Known rows, with every step that occurs:
romapi > gemirap > nipuv > maler > pifu: -5.0,-20.4,17.0,-29.0,-6.6,16.3,-1.9,24.8,-22.0,-25.3,-34.0,0.2,-5.2,16.5,-7.1,-4.1,10.1,19.3,-8.7,-11.8,9.0,29.7,25.2,-4.9,-8.8,26.5,1.8,-8.9,0.7,-1.2,1.2,-27.6,2.0,-6.4,-19.2,8.6,-14.9,4.7,3.5,3.2,15.5,17.4,-10.8,-16.2,0.2,-12.9,15.8
romapi > sekiku > gimuk > nipuv > maler: -6.0,-29.0,27.7,11.9,12.5,-1.2,2.3,6.1,1.3,-1.2,5.3,3.1,1.7,-5.6,40.9,-1.7,13.7,1.9,6.5,-5.0,-0.5,-21.3,78.4,0.7,26.9,-8.4,11.7,13.1,-7.7,-2.8,-37.5,-1.9,7.4,15.0,35.1,5.1,3.0,5.9,11.6,8.0,5.5,-13.8,25.2,-7.9,-0.7,2.2,4.9
pifu > nipuv > maler > gemirap > romapi > sekiku > lepur > gimuk: -13.0,-3.6,-20.6,7.7,-1.8,-0.4,-3.2,-5.9,-20.1,-10.2,14.2,-4.2,-0.8,-19.4,35.5,2.9,-8.5,-23.6,5.0,0.0,0.9,-10.7,39.6,-44.0,-43.1,-13.7,-5.3,-13.4,-2.4,-14.3,8.3,-5.2,2.2,5.4,-23.3,12.9,-10.7,0.8,-6.1,-8.9,-2.2,20.2,20.2,19.8,26.5,-8.8,-4.9
maler > gemirap > pifu > sekiku > gimuk: 4.5,18.7,-0.6,-15.5,-3.3,-27.4,12.2,59.6,6.2,6.8,-12.2,-29.1,20.4,5.4,33.5,-1.5,-0.6,3.1,-3.3,-8.2,2.3,9.1,-39.6,-12.3,-29.4,33.1,1.5,19.1,2.9,13.4,-20.3,4.5,4.4,15.6,43.3,3.2,10.1,-7.6,-18.7,6.1,9.7,10.7,34.1,-18.7,-5.1,5.0,-14.6
maler > pifu > romapi > gemirap > nipuv > gimuk > sekiku > lepur: 4.4,-12.5,-1.9,-37.9,-9.0,11.7,0.5,-6.5,-8.3,-18.6,-45.4,-13.1,17.5,11.1,-30.7,-0.6,-1.8,-1.5,-6.2,-1.2,-2.3,12.1,-15.6,16.5,15.1,24.9,18.5,-12.4,-0.3,-3.8,19.4,-1.1,-17.8,-9.7,-50.0,-3.6,8.1,12.4,-22.1,14.9,-1.6,-20.2,-10.8,-10.2,-32.1,6.3,4.9
gimuk > gemirap > romapi > maler: -4.3,-14.0,14.5,25.7,4.1,-22.5,1.2,-19.8,-15.4,-10.4,19.5,-9.6,-4.7,-13.6,-16.8,1.9,5.4,-0.5,-8.9,-4.6,4.4,0.3,3.5,30.1,1.1,2.0,-14.0,12.9,9.6,7.9,-22.9,-44.6,10.1,-21.9,1.5,-6.1,-4.5,-13.2,25.8,6.2,0.4,-3.4,-12.7,-7.5,10.6,-3.6,11.4
romapi > sekiku > lepur > gimuk > gemirap > nipuv > maler > pifu: -16.3,-12.9,-2.6,-22.3,2.5,2.6,2.7,-20.3,-30.1,-27.1,-1.5,29.5,33.3,7.0,-15.7,9.0,-3.7,-1.7,18.4,-16.7,-0.2,-3.8,45.3,-36.1,-30.9,15.5,-2.3,-3.6,13.4,-1.1,23.2,-15.0,-13.4,11.2,21.8,-2.6,-1.7,2.6,-15.4,-4.8,7.0,-9.8,5.3,13.4,-2.1,1.2,4.8
sekiku > lepur > pifu > nipuv > gemirap: -8.8,1.5,1.9,18.1,-27.0,19.5,-15.1,10.0,18.6,8.1,18.3,24.3,54.6,-28.0,27.2,-9.6,14.3,-23.4,-15.6,0.6,-12.1,-10.3,-27.9,-26.7,-48.4,0.6,7.6,7.2,-7.8,20.3,32.4,27.1,-14.7,16.8,5.7,-21.1,-8.9,3.2,-25.1,-27.1,-25.7,13.2,0.0,2.1,16.9,4.3,-29.1
pifu > nipuv > gemirap > romapi > sekiku > lepur: -3.9,-13.2,2.0,10.1,-8.9,10.6,-14.1,-1.5,29.2,4.0,18.1,21.4,29.0,-32.4,15.8,-1.1,1.9,1.0,-2.1,16.3,-2.4,-30.6,17.7,-29.9,-21.6,-0.7,-8.6,7.8,0.1,-12.9,0.7,20.3,-13.7,-16.8,-16.4,-4.0,-16.5,-5.5,-13.9,-19.7,-3.2,16.4,9.0,17.6,31.5,-2.2,-19.1
maler > gemirap > pifu > sekiku: 3.0,27.1,0.3,-11.5,-8.9,-27.4,12.1,55.4,-0.7,-1.5,6.7,-16.7,19.2,13.7,4.9,-2.4,4.1,-6.4,-6.3,-4.5,2.4,21.8,-33.0,-20.1,-26.9,38.8,-0.8,14.7,9.7,18.4,-11.3,0.3,0.6,11.0,46.0,-7.2,13.1,-9.4,-19.6,-3.0,11.3,19.6,28.8,-15.6,-6.0,8.7,-21.8
romapi > gemirap > nipuv > maler > pifu > sekiku > lepur > gimuk: -0.6,-2.2,3.1,-35.2,0.9,12.0,1.8,8.7,-29.6,-16.5,-44.2,2.1,25.9,12.4,-0.9,-0.5,1.7,24.9,7.8,-16.1,4.6,26.2,-1.5,-33.0,-11.4,21.3,-1.8,-16.4,1.6,2.3,34.6,-6.3,9.0,10.3,-15.0,17.9,-14.4,1.9,-6.3,-3.2,14.4,14.1,-15.2,-1.4,0.3,-10.6,16.3
pifu > nipuv > gimuk > gemirap: -17.1,-7.8,1.0,12.0,-4.1,11.4,-3.8,1.2,41.3,25.1,19.0,20.4,-0.1,0.6,39.1,-8.0,-1.0,-7.9,-22.3,14.4,-3.0,-16.6,-20.7,18.8,-35.6,7.9,-31.7,2.1,-22.8,-0.2,-9.2,26.4,-1.7,-21.0,-24.7,-19.7,-2.7,-4.6,30.3,11.8,-25.5,-45.9,-4.5,-16.2,-11.1,-6.2,-10.4
maler > pifu > sekiku > gimuk > gemirap: 0.9,20.5,11.2,-44.4,5.4,-1.4,-0.1,17.9,-9.4,9.2,-11.7,6.5,15.9,8.9,19.3,-1.0,0.5,33.3,-4.4,-11.7,0.0,5.8,-52.7,22.9,5.9,19.7,-4.3,10.6,-9.6,15.4,-9.6,10.3,4.1,1.2,-22.9,-8.9,22.3,-1.4,-3.4,7.0,-0.2,-35.7,18.5,-32.8,-19.2,7.6,6.2
lepur > gimuk > sekiku > gemirap > pifu: -2.9,3.0,-8.4,26.2,12.3,-9.9,13.2,13.8,7.4,31.8,6.1,9.9,33.3,12.3,13.8,-0.7,-14.5,-0.6,19.0,-9.7,0.6,20.3,5.2,22.4,-4.7,4.9,-11.1,3.7,-15.6,-8.5,14.0,-18.9,1.2,24.1,79.7,12.2,-9.7,-12.8,-13.2,11.9,0.6,6.8,-14.0,-28.6,3.4,-9.1,7.7
sekiku > gemirap > romapi > maler: 11.7,-9.8,5.8,25.9,-0.4,-12.0,7.0,-11.8,-39.1,-30.5,-15.8,-21.5,23.5,-33.1,-18.0,0.4,6.6,-6.6,-16.0,-7.0,6.3,12.6,61.9,4.1,17.9,-3.2,12.0,-0.5,17.5,-3.3,-25.4,-25.0,20.2,0.4,29.6,11.7,-12.6,-1.1,-6.7,-9.8,3.0,43.3,-0.2,-18.3,25.6,-19.6,10.2
maler > nipuv > gemirap > romapi > sekiku: 0.3,5.6,9.3,3.6,1.3,30.3,-9.5,16.8,36.4,-12.1,29.1,18.5,-36.0,20.9,-28.1,4.6,-5.9,29.6,7.3,-5.7,9.3,-24.0,23.8,-12.3,34.4,-22.6,6.4,9.8,-2.6,-13.9,-41.1,-10.2,-6.2,-18.2,16.7,5.4,-11.3,1.3,3.2,-0.1,-21.9,26.0,-2.0,-1.5,21.8,-5.5,-3.9
pifu > nipuv > maler > gemirap > romapi > sekiku: -8.1,-6.6,-5.0,7.8,-3.9,1.4,-5.0,0.1,-18.8,-16.5,24.6,0.9,-28.3,-12.2,27.8,-0.1,-1.2,-17.1,-2.5,8.0,4.6,-4.6,53.4,-25.8,-32.5,-13.1,-4.6,-10.5,2.8,-10.2,-20.3,-11.1,1.4,-8.0,-36.3,4.2,-4.5,-0.1,3.0,-8.7,8.4,16.4,29.1,9.4,22.9,-3.9,-5.8
lepur > nipuv > gimuk > gemirap > romapi > sekiku: -7.6,3.8,-14.1,28.4,12.5,-9.3,0.5,-24.1,-1.6,24.8,33.7,13.9,-44.6,2.5,1.3,1.0,-2.7,-8.5,-1.5,4.2,6.0,-10.6,9.4,-11.6,0.2,-19.0,-33.4,3.4,-14.7,4.4,-8.0,16.4,6.9,-16.9,-18.4,-5.1,8.8,-0.3,18.0,11.8,-11.2,-22.9,-14.5,23.9,-11.8,2.9,19.3
gimuk > gemirap > pifu > sekiku: 3.5,12.9,14.2,-1.7,-7.5,-23.5,0.4,12.8,15.2,11.6,17.1,11.2,31.4,25.2,3.8,-4.6,-4.8,14.8,2.8,2.4,-2.0,25.5,-58.7,18.4,-29.0,22.3,-14.5,14.5,6.4,23.1,1.5,-15.8,0.8,-6.5,30.2,-20.0,5.3,-16.9,15.8,-3.1,8.1,-34.3,9.1,-15.7,-19.5,17.1,-10.0
maler > pifu > nipuv > gemirap > romapi > sekiku: -3.6,-8.8,2.6,-44.6,-5.3,6.1,-9.5,14.2,7.9,-3.9,-1.8,17.3,-5.1,-5.5,-12.3,-2.2,0.1,14.1,-5.7,16.7,7.1,-10.4,15.8,-10.3,-3.4,19.0,4.9,4.9,1.8,-16.1,-11.7,18.2,-21.2,-15.6,-41.3,-11.9,2.7,5.2,-22.8,-3.6,6.0,4.5,11.2,-1.2,13.1,4.6,-5.7
lepur > gimuk > nipuv > gemirap > pifu > sekiku: -2.9,3.2,-5.0,15.1,10.3,5.0,6.2,36.1,55.8,54.4,7.7,-4.1,16.9,18.9,31.0,-13.0,-6.1,7.8,4.3,5.2,4.3,5.4,-45.3,-21.6,38.6,4.3,2.9,24.8,-33.3,-1.2,10.1,22.5,12.5,24.6,85.9,9.2,-5.8,-8.1,12.3,4.3,-0.8,-1.8,-15.3,-11.5,0.5,6.4,6.5
pifu > sekiku > lepur > nipuv > maler: 1.9,50.6,-8.5,16.8,-2.1,11.7,-11.9,-17.1,-24.7,13.8,41.9,26.5,19.4,-4.8,27.3,1.2,8.0,1.1,0.7,-12.9,-12.7,10.8,-30.5,-31.7,2.4,-26.4,-16.5,-12.6,-8.8,26.0,41.5,30.3,17.9,8.3,-7.4,-3.9,17.0,-8.4,1.0,-38.8,-6.8,17.1,14.4,13.3,1.6,1.4,-3.5
lepur > nipuv > maler > gemirap: -15.4,24.1,-26.8,31.0,-4.3,13.5,-8.5,7.3,-27.5,7.8,54.0,-5.6,-55.8,7.8,36.1,-3.3,4.4,-21.8,-9.0,-17.4,6.4,17.2,0.7,-20.3,-12.0,-21.3,-17.3,-9.6,-29.0,6.0,-14.9,-13.9,16.4,-0.8,-7.9,9.4,6.7,3.5,12.8,-12.0,-0.7,26.9,10.7,3.2,8.4,-14.4,19.4
gimuk > nipuv > gemirap > romapi > sekiku: -4.7,-23.8,19.0,22.0,-3.8,9.0,-2.4,5.8,46.1,11.7,15.6,-4.8,-4.4,-8.4,-11.3,-9.7,12.1,-4.6,-6.8,10.5,7.9,-16.1,13.9,-22.3,61.9,6.9,9.2,34.9,-11.1,-2.7,-33.3,-7.8,-0.4,-8.8,25.4,-1.8,-10.0,-0.4,9.0,-2.3,13.3,3.6,-3.3,9.2,9.3,8.5,-2.9
nipuv > gemirap > romapi > maler > pifu > sekiku: 19.0,-1.2,3.4,-10.1,1.9,-3.4,1.8,-8.2,-10.5,-10.5,-15.6,-11.1,-18.6,-7.5,-34.8,-3.8,10.9,18.3,11.1,0.8,10.2,-20.0,-34.8,6.1,57.4,24.7,7.0,13.8,8.3,-4.9,-13.8,4.6,0.5,-22.7,7.7,-1.7,3.7,-5.5,-4.0,-6.7,4.6,51.0,-3.8,10.8,20.5,4.2,12.3
gemirap > romapi > nipuv > gimuk > sekiku > lepur: -6.2,9.2,8.2,20.2,-4.6,1.4,2.5,4.7,16.8,32.0,-10.5,16.9,-26.6,-17.4,-31.5,7.6,5.5,-3.4,-6.6,-1.8,-10.7,-12.4,11.1,39.4,23.7,-9.0,-19.9,12.4,-0.6,-3.4,39.7,0.6,-9.1,-19.1,-40.6,-2.4,-4.9,3.1,8.6,15.0,-18.1,10.5,-18.3,20.3,-6.1,-4.3,-17.9
maler > gemirap > romapi > nipuv > gimuk > pifu > sekiku > lepur: -3.1,19.6,-4.0,-7.0,-3.9,-13.7,10.2,32.0,1.1,-3.3,-16.1,-12.9,-20.3,-14.0,-33.1,9.7,3.6,-6.0,-3.5,-7.1,-2.2,-15.4,-51.0,2.5,-8.4,30.7,-24.0,13.6,6.4,3.3,7.8,-13.8,-4.7,-11.2,-35.3,-0.8,3.6,6.5,-5.0,11.8,-4.8,0.9,4.2,21.7,-12.7,3.3,-27.5
romapi > nipuv > gemirap > pifu > sekiku > gimuk: 7.9,12.2,17.2,-6.8,-10.7,10.8,-2.4,52.1,49.5,42.0,-19.2,20.2,-5.5,11.7,15.1,-4.5,9.3,42.8,7.6,3.2,-5.5,-1.9,-28.9,41.5,4.1,15.6,-8.0,17.6,-10.1,-5.7,2.7,25.7,-5.1,-2.2,14.4,6.0,-12.4,9.3,14.7,5.0,9.2,-6.8,2.0,-8.3,-6.8,-4.0,-18.0
gemirap > nipuv > gimuk > pifu > romapi > sekiku: -0.8,-34.3,8.8,3.4,17.5,31.5,2.0,25.3,32.3,2.2,-4.7,31.6,-37.6,13.2,-11.6,5.4,-11.2,2.0,-16.6,17.2,-0.8,-12.9,8.9,6.4,-0.8,-11.3,-3.2,7.6,-1.9,-3.6,1.7,4.7,-16.1,-12.9,35.1,-10.5,12.8,-3.3,9.3,10.6,-4.2,-29.3,-3.6,-1.5,-20.5,17.4,5.7
pifu > nipuv > gimuk > sekiku > gemirap > romapi > maler: 1.1,-12.9,-2.4,5.3,6.7,-2.9,2.8,-39.2,16.1,11.5,-11.4,4.3,-15.4,-16.6,7.0,-1.4,-4.4,-6.1,-3.2,23.4,1.5,-16.2,27.7,22.8,-1.6,-6.8,-18.6,-13.2,4.5,-18.2,-14.6,25.6,-0.5,-16.1,-44.6,-1.8,-11.0,-6.2,10.6,9.4,4.8,-12.0,-12.0,2.2,8.3,-15.6,-0.1
gemirap > pifu > romapi > maler > nipuv > gimuk: 19.3,-7.7,-3.0,-3.7,0.0,-9.1,0.0,21.5,22.9,-3.0,-16.3,-32.3,-24.3,32.1,-7.1,-2.9,-10.4,-6.6,-11.8,17.6,-2.7,10.7,16.5,32.0,19.8,-23.4,41.7,-12.3,7.0,-10.5,-3.6,19.8,-0.5,1.1,48.0,-5.0,10.9,5.1,14.8,10.3,-25.9,13.0,-0.3,-12.8,-13.9,7.2,0.8
lepur > gimuk > nipuv > maler > gemirap > pifu > sekiku: -7.7,10.3,-14.9,9.5,8.8,-4.0,10.6,28.8,15.9,32.4,5.0,-25.3,-10.6,25.6,35.7,-9.6,-9.6,-12.5,4.9,-4.5,6.1,22.0,-25.3,-28.9,24.0,-2.7,8.1,9.6,-26.8,1.3,8.8,-2.5,21.7,31.5,60.1,15.8,0.1,-3.4,18.1,7.5,5.2,2.3,1.5,-6.1,-4.2,3.9,11.5

Rows:
14.4,-38.3,7.6,16.5,11.2,21.2,-6.0,4.1,-14.2,-41.8,6.8,13.1,-16.0,7.8,-16.7,6.1,-13.5,-1.9,7.0,10.6,-1.1,5.0,15.0,24.6,-2.4,-17.1,16.3,-12.9,4.0,-11.9,-16.9,-55.2,-9.8,-6.6,31.7,-1.5,7.2,5.3,3.6,-9.5,8.5,-25.4,17.5,-5.6,-13.0,21.7,7.5 => gimuk > pifu > romapi > sekiku > gemirap > nipuv > maler
-3.8,13.4,-22.3,0.7,-18.0,9.3,-18.0,-17.5,-39.0,-16.7,4.1,-19.2,19.9,-6.8,13.0,-1.0,5.2,-19.6,-5.8,-17.9,-7.6,16.9,-9.8,-16.8,-7.7,-10.2,10.4,-26.9,-17.2,2.4,37.2,-4.6,4.9,1.2,-46.3,4.9,1.5,16.2,-9.6,-21.0,-18.3,17.8,0.0,14.2,-6.1,-8.4,8.3 => sekiku > lepur > nipuv > maler > pifu > romapi > gemirap
-2.8,0.0,4.1,20.8,-14.3,7.0,-11.0,-30.5,20.7,19.4,21.6,28.4,21.6,-22.2,-4.7,-1.8,1.8,-13.3,15.8,5.8,-8.3,-12.9,-36.2,6.2,-16.5,-6.7,-8.7,9.1,2.6,8.7,26.7,-5.6,-24.7,-1.1,-33.0,-14.0,-11.2,-11.1,-27.3,-13.3,5.5,4.5,-10.5,19.9,16.0,10.1,-19.8 => gimuk > sekiku > lepur > pifu > nipuv > gemirap > romapi
11.1,7.7,9.8,-25.2,18.3,4.7,4.4,-16.7,3.5,-30.6,-13.6,-1.9,-37.3,26.9,-35.2,6.1,1.9,27.6,5.0,2.4,5.5,-16.3,2.9,32.3,30.6,-2.9,-2.0,-23.5,14.1,-11.4,-42.1,13.8,12.1,-3.7,10.4,-3.0,1.9,3.7,28.5,6.3,-13.3,-5.6,-17.2,-13.0,-3.5,-17.9,4.1 => romapi > maler > nipuv > gimuk > pifu > sekiku > gemirap
2.3,23.2,-9.2,-21.7,-0.4,-40.9,4.8,-1.7,-25.8,-14.8,2.0,-29.9,11.8,-4.7,-5.8,4.2,13.6,-6.7,-2.2,0.3,1.6,11.9,5.3,-25.6,-26.9,20.0,-0.6,-11.4,27.2,7.7,-11.1,22.1,8.9,16.9,16.7,1.4,5.5,-5.3,-12.8,-15.5,27.0,29.9,3.8,10.0,12.3,-14.0,-5.0 => romapi > maler > gemirap > pifu > sekiku > lepur > nipuv
7.5,12.2,9.2,-31.1,10.2,-11.5,4.5,-19.0,16.6,-12.4,-9.6,-7.7,-37.5,42.4,-27.8,2.6,-1.5,26.6,5.8,6.4,5.5,-6.3,-3.6,25.5,17.6,-2.3,0.9,-15.5,19.5,-2.6,-31.4,24.2,9.2,-7.0,9.2,-8.4,2.6,-2.4,37.4,13.0,-8.5,-12.8,-17.4,-6.1,-9.0,-11.0,4.2 => romapi > maler > nipuv > gimuk > gemirap > pifu > sekiku
6.4,3.5,4.2,17.7,-10.2,16.9,-8.8,-48.1,11.7,-10.8,22.8,12.7,6.8,5.6,-26.4,0.7,4.6,-6.8,23.6,-2.5,-7.6,-11.1,-18.3,24.4,15.0,-19.5,15.9,-10.4,8.1,5.1,-2.7,-9.9,-18.6,5.9,-10.3,-7.6,-4.3,0.3,-15.4,-8.4,-0.1,-1.7,-18.2,4.9,3.4,4.2,-8.6 => gimuk > sekiku > lepur > pifu > romapi > maler > nipuv > gemirap
9.6,-21.9,5.4,25.2,-2.7,16.8,2.0,-10.2,4.4,-10.6,-20.8,-9.7,30.5,-2.5,-2.8,-1.8,0.7,-8.4,-5.5,1.3,-7.7,7.2,7.5,9.9,10.9,-4.1,9.3,-11.9,-4.7,1.1,14.2,-7.1,-3.1,-8.4,-10.5,8.7,-4.3,2.4,-5.6,8.9,-4.2,-16.6,-15.9,-8.8,-21.6,3.4,4.2 => pifu > romapi > gemirap > nipuv > gimuk > sekiku > lepur
-3.7,-5.4,-7.6,3.3,-7.3,-23.3,12.6,5.2,-20.5,-21.8,-5.4,-13.7,4.5,-29.7,-12.2,2.2,5.5,-37.9,-4.0,2.9,4.2,-20.7,28.7,-54.6,-36.7,16.3,2.4,10.4,20.2,8.9,-8.8,8.9,-9.9,8.4,-19.0,-6.0,2.4,6.5,-35.2,6.5,-6.0,15.8,15.4,26.9,8.9,10.9,-21.9 => maler > gemirap > romapi > sekiku > lepur > pifu > nipuv > gimuk
-2.0,-16.6,1.9,-48.8,0.2,6.1,-9.6,18.3,14.9,4.2,-21.2,4.8,-3.7,-13.5,15.8,-1.2,-4.5,23.1,-2.9,12.4,7.0,-22.3,8.5,-2.3,-5.2,12.4,7.4,9.6,-5.1,-20.8,-20.5,21.6,-17.0,-11.3,-44.8,-1.3,-0.2,7.0,-21.6,5.4,4.0,-4.6,16.9,-4.1,14.0,0.7,1.3 => maler > pifu > nipuv > gemirap > romapi > sekiku > gimuk
4.0,-3.8,4.2,-15.0,2.3,-10.5,-0.1,-46.0,-16.3,-11.0,-8.9,2.9,3.8,-15.5,-29.2,4.3,-5.9,8.4,8.3,10.1,5.6,14.5,36.5,30.0,5.8,-1.0,-5.6,-12.1,20.6,-15.3,-24.0,-22.8,-6.2,-7.7,-52.8,4.5,-11.4,-7.5,-17.4,-1.2,38.7,-4.3,-6.8,-10.0,14.8,-15.5,5.7 => gimuk > sekiku > gemirap > romapi > maler > pifu > nipuv
2.7,7.4,-0.4,-24.2,15.4,-22.7,2.8,-13.0,-19.8,6.6,-20.0,-25.9,0.7,-21.9,-25.6,4.6,1.6,3.3,-11.1,4.5,1.9,4.2,15.5,-19.3,48.1,-15.7,17.4,4.0,13.6,-1.5,23.0,14.1,14.6,13.3,-11.7,7.5,6.8,-4.8,-5.2,-4.0,7.0,26.3,-15.5,12.6,17.7,-1.7,12.4 => gemirap > romapi > maler > pifu > sekiku > lepur > gimuk > nipuv
1.5,20.9,-6.6,-47.7,5.8,-21.2,1.9,-47.6,-33.9,-13.8,-13.5,-6.3,-6.0,7.1,-28.3,2.1,13.0,9.4,1.5,-1.1,1.7,-2.8,-24.6,6.9,11.0,22.6,-10.8,-18.4,15.9,7.6,2.4,37.5,6.7,-4.2,-42.0,-14.4,18.1,3.3,7.8,-2.8,8.0,-13.9,-14.7,9.8,-13.7,-8.7,13.7 => romapi > maler > pifu > sekiku > lepur > nipuv > gimuk > gemirap
-2.8,-13.4,-2.7,16.9,-3.1,40.9,1.1,-11.3,30.6,21.1,-7.0,29.7,-14.7,4.5,-2.7,-1.6,-9.5,-17.6,-15.8,7.9,-6.3,2.1,-11.1,-6.3,-5.5,-27.2,5.8,6.8,-1.5,16.0,29.8,19.3,-16.5,1.7,4.0,-8.5,5.1,-4.6,-8.2,4.1,-1.5,-21.8,-14.9,3.5,-16.8,12.9,3.8 => gemirap > nipuv > gimuk > sekiku > lepur > pifu > romapi
9.9,17.4,-12.3,-26.5,11.9,-22.4,0.4,-28.9,-35.7,1.1,-21.8,-18.8,-30.7,-19.2,-32.7,6.5,3.2,0.3,-8.2,5.3,1.9,-6.7,2.0,-11.8,37.2,-13.5,3.0,-7.2,17.0,0.2,25.0,34.8,9.6,-7.4,-45.0,-1.9,16.8,-1.2,-6.5,-4.5,-4.9,36.1,-12.1,30.7,9.2,-1.7,15.4 => gemirap > romapi > maler > pifu > sekiku > lepur > nipuv > gimuk
-7.8,4.2,-17.8,5.6,-2.0,-4.9,-4.8,-7.3,13.0,-3.2,3.6,-19.7,48.3,9.7,7.4,5.5,-16.5,-5.6,1.0,-12.6,-8.4,2.8,-17.4,-1.4,-26.1,-16.7,14.0,-11.1,-3.6,-5.1,24.5,-10.6,3.3,16.6,42.1,7.5,-10.8,-0.2,5.5,0.0,-29.2,-10.8,-16.7,-7.2,-0.2,-10.4,-0.8 => sekiku > lepur > gimuk > gemirap > pifu > romapi > maler > nipuv
-0.9,16.0,8.1,-9.7,-8.3,-1.1,-3.6,-15.6,-19.7,0.3,2.3,11.5,-36.0,11.4,-29.7,2.0,-3.4,21.3,4.7,-5.8,2.7,21.5,-31.3,32.6,6.1,-1.9,-16.6,4.6,4.7,8.5,5.5,-41.4,5.2,-24.9,-70.4,-2.7,-0.7,4.0,30.9,5.9,12.5,-33.9,-1.3,5.6,-15.3,8.1,4.8 => gimuk > gemirap > romapi > nipuv > maler > pifu > sekiku
-4.7,-7.0,-6.1,-29.8,-5.7,-39.4,10.2,-16.8,3.4,-16.7,-26.6,-33.4,5.4,-1.5,-12.0,2.4,8.8,-20.9,5.3,8.6,1.2,-13.6,2.4,11.7,-31.9,45.4,-5.2,-10.5,27.2,-10.7,-15.0,15.6,-11.9,0.0,-4.1,-8.6,-5.9,-4.5,-7.1,8.5,18.8,14.0,-2.7,11.9,3.4,-17.3,-15.4 => romapi > maler > gemirap > pifu > nipuv > gimuk > sekiku > lepur
11.0,18.4,13.3,11.5,9.3,3.1,-0.4,-5.2,-8.1,23.2,-5.0,8.2,-17.0,-4.1,38.6,1.6,-3.3,37.3,12.3,-10.5,-4.3,-1.5,-34.9,30.6,13.2,-24.8,-17.4,7.5,-8.0,12.1,-3.4,-7.6,23.9,-5.8,-33.5,14.7,3.3,-3.6,33.1,5.1,7.0,-32.5,15.7,-3.7,-8.1,5.0,9.6 => pifu > sekiku > gimuk > gemirap > romapi > nipuv > maler
-12.7,2.5,-20.9,21.4,-3.4,11.4,-2.0,28.4,-5.7,-3.6,3.4,-10.2,16.6,-5.4,10.5,7.4,-5.6,-23.1,4.9,-21.9,-13.2,-7.9,-42.9,18.1,-22.9,4.1,-3.1,-8.1,-24.3,-9.6,42.3,-35.7,-4.1,12.8,24.3,8.5,-3.1,12.6,2.0,0.5,-31.5,1.2,-2.7,3.6,-9.0,-3.3,-12.8 => sekiku > lepur > gimuk > pifu > romapi > nipuv > maler > gemirap
3.9,5.7,-10.5,33.9,9.7,0.1,10.9,12.1,10.0,35.9,3.5,9.5,19.9,12.1,8.0,0.5,-17.1,4.1,16.5,-0.4,-4.7,30.4,22.7,37.9,1.4,-18.7,-0.4,-6.8,-15.5,-14.9,17.1,-15.5,2.1,25.0,50.7,22.1,-10.9,0.8,-4.5,15.7,7.4,-16.7,-18.0,-28.1,-8.2,-6.5,5.8 => lepur > gimuk > sekiku > gemirap > pifu > romapi > nipuv
16.0,-32.8,9.1,36.8,1.4,19.9,-0.4,-15.1,-26.8,-14.2,9.4,11.6,-18.4,-0.1,28.9,-8.0,-5.0,-13.7,4.0,6.9,0.1,13.6,37.2,-8.5,-19.1,-53.5,40.9,-0.4,3.7,22.6,-15.6,-15.1,1.0,24.2,15.5,1.8,9.9,11.8,-2.2,1.5,4.7,-37.5,13.9,-7.0,-9.2,34.2,20.8 => lepur > pifu > romapi > sekiku > gimuk > gemirap > nipuv > maler
1.7,-13.2,-11.4,38.9,-0.8,3.0,5.7,-13.9,-26.1,-28.9,19.2,-25.4,29.7,-6.7,11.9,-0.7,0.7,-41.5,5.6,-6.8,-6.1,-2.1,52.3,-33.9,21.9,-18.1,34.2,-8.8,-6.6,-0.8,-3.8,-16.5,6.1,20.7,36.8,12.1,10.1,13.9,-9.0,-3.8,-7.1,-5.0,20.4,3.3,-11.4,13.7,0.5 => pifu > romapi > sekiku > lepur > gimuk > nipuv > maler > gemirap
